Below is a small trained network, with its code and all its weights. Each question gives an input and a class and asks what happens when units are switched off, that is, made to give their printed mean instead of their output.

import numpy as np


def w(rows, s, z=0):
    codes = np.array(rows[::2]) - 128.0
    scale = np.full(codes.shape[1], s)
    scale[-1] = z or s
    return codes * scale


def f(y):
    return y / 2 * (1 + np.tanh(0.7978845608 * (y + 0.044715 * y**3)))


def log_softmax(a):
    a = a - a.max(-1, keepdims=True)
    return a - np.log(np.exp(a).sum(-1, keepdims=True))


def net(x, mask):
    res = np.array(x, float).reshape(1, 7) / 4 @ E
    y = f(res @ A[0][:, :-1].T + A[0][:, -1])
    res = res + np.where(mask, y, B[0][:, -1]) @ B[0][:, :-1]
    return log_softmax(res[-1] @ U[:, :-1].T + U[:, -1])


A, B = {}, {}
E = w([
[126,152,159,111,138,149,124,120],'x0',
[125,73,121,150,131,136,128,114],'x1',
[111,88,146,104,151,118,100,133],'x2',
[45,180,71,205,154,174,62,212],'x3',
[116,129,145,111,135,119,123,141],'x4',
[202,125,231,206,100,119,45,218],'x5',
[118,89,124,56,3,192,75,159],'x6',
],0.012)
A[0] = w([
[112,140,113,117,45,238,134,115,173],'neuron 1',
[136,125,128,65,155,79,170,33,192],'neuron 2',
[184,134,94,118,204,66,216,82,192],'neuron 3',
[254,77,141,64,44,122,123,108,131],'neuron 4',
[17,147,71,135,129,172,145,119,139],'neuron 5',
[77,163,114,141,200,60,203,68,195],'neuron 6',
[223,122,192,141,79,166,79,208,182],'neuron 7',
[89,88,102,77,62,190,136,86,151],'neuron 8',
[87,144,115,176,81,137,58,206,122],'neuron 9',
[224,138,200,200,192,35,110,118,168],'neuron 10',
[195,120,133,108,123,107,149,84,219],'neuron 11',
[174,174,130,223,178,104,78,142,160],'neuron 12',
[121,152,170,168,216,64,145,64,253],'neuron 13',
[73,126,141,59,58,127,123,147,176],'neuron 14',
[53,156,77,201,220,179,113,118,206],'neuron 15',
[68,174,70,175,112,214,15,175,165],'neuron 16',
],0.0095,0.0063)
B[0] = w([
[96,112,143,92,55,95,89,128,189],'neuron 1',
[169,54,69,85,44,125,179,119,216],'neuron 2',
[140,104,119,137,113,154,194,127,219],'neuron 3',
[211,152,157,157,105,106,73,180,205],'neuron 4',
[27,149,93,66,189,112,97,69,190],'neuron 5',
[84,50,104,103,150,138,230,165,223],'neuron 6',
[206,122,208,113,93,188,133,173,240],'neuron 7',
[134,173,78,118,72,79,80,23,185],'neuron 8',
[70,72,170,109,130,153,134,150,222],'neuron 9',
[148,147,237,169,165,131,151,119,221],'neuron 10',
[185,77,161,92,93,108,163,112,183],'neuron 11',
[85,89,189,215,161,186,84,128,210],'neuron 12',
[107,126,173,152,161,144,254,126,222],'neuron 13',
[116,148,111,115,62,90,126,127,181],'neuron 14',
[21,156,58,121,189,138,143,153,227],'neuron 15',
[39,80,114,72,138,167,129,170,254],'neuron 16',
],0.01,0.018)
U = w([
[121,32,134,67,43,224,176,176,231],'0',
[173,188,76,63,1,32,116,61,115],'1',
[246,138,206,159,182,116,153,102,175],'2',
[254,158,163,110,70,114,30,176,66],'3',
[93,182,59,102,236,127,152,126,217],'4',
[50,204,83,45,87,84,22,92,3],'5',
[101,169,166,194,232,173,61,168,34],'6',
],0.0078,0.0019)

Each question gives the input, the list of numbers given to net, and the class t.
The units are the neurons (one row each of A and B). Each row of codes is followed by its name. A weight is (code - 128) times the scale printed after its matrix; where a second scale follows, it is the last column's (A, B and U).
mask holds one flag per neuron, in row order. A switched-off neuron (its flag False) gives its mean, the last column of its row in B, instead of its output. The means were averaged over made-up inputs and are rounded, as every weight is.
A unit's drop is (log p(t) with every unit on - log p(t) with that unit switched off) / (log p(t) with every unit on - log p(t) with every unit switched off).
The circuit of an input: a set's keep is (log p(t) with only the set's units on - log p(t) with every unit switched off) / (log p(t) with every unit on - log p(t) with every unit switched off). Starting from the 12 units with the biggest drops (on a tie, the unit counted first), units are removed one at a time, each time the one whose removal leaves the highest keep (on an exact tie, the one counted first), for as long as the keep stays at least 0.8.
circuit, biggest first: the units of the circuit, biggest drop first
k most important neurons: the k neurons with the biggest drops, biggest first
drop of u: that unit's drop, to one decimal
input [-7,-3,-8,-5,-3,-6,1], class 1: circuit, biggest first => [neuron 8; neuron 16]
input [3,0,-1,6,6,1,0], class 6: circuit, biggest first => [neuron 2; neuron 6]
input [1,-8,2,6,-6,0,-4], class 4: circuit, biggest first => [neuron 15]
input [-3,0,-6,2,4,7,0], class 6: 3 most important neurons => [neuron 2; neuron 12; neuron 6]
input [7,0,1,0,2,8,-1], class 2: 2 most important neurons => [neuron 7; neuron 15]
input [1,-4,-2,1,4,-5,-6], class 4: 2 most important neurons => [neuron 15; neuron 7]
input [-3,8,2,1,7,-3,-8], class 4: 2 most important neurons => [neuron 15; neuron 7]
input [7,-2,-5,-3,1,1,8], class 3: 2 most important neurons => [neuron 4; neuron 7]
input [-8,6,8,6,1,6,-1], class 6: 2 most important neurons => [neuron 2; neuron 12]
input [-8,4,-4,5,-6,6,0], class 6: 2 most important neurons => [neuron 2; neuron 12]
input [2,7,1,-4,-6,4,3], class 3: drop of neuron 9 => 0.0
input [7,-4,-3,2,-7,0,2], class 5: drop of neuron 13 => 0.1
input [-6,2,-3,1,3,-5,5], class 5: drop of neuron 5 => 0.1
input [3,-4,-4,8,-4,2,-5], class 6: circuit, biggest first => [neuron 12]
input [-6,4,-7,8,2,0,6], class 5: drop of neuron 5 => 0.2
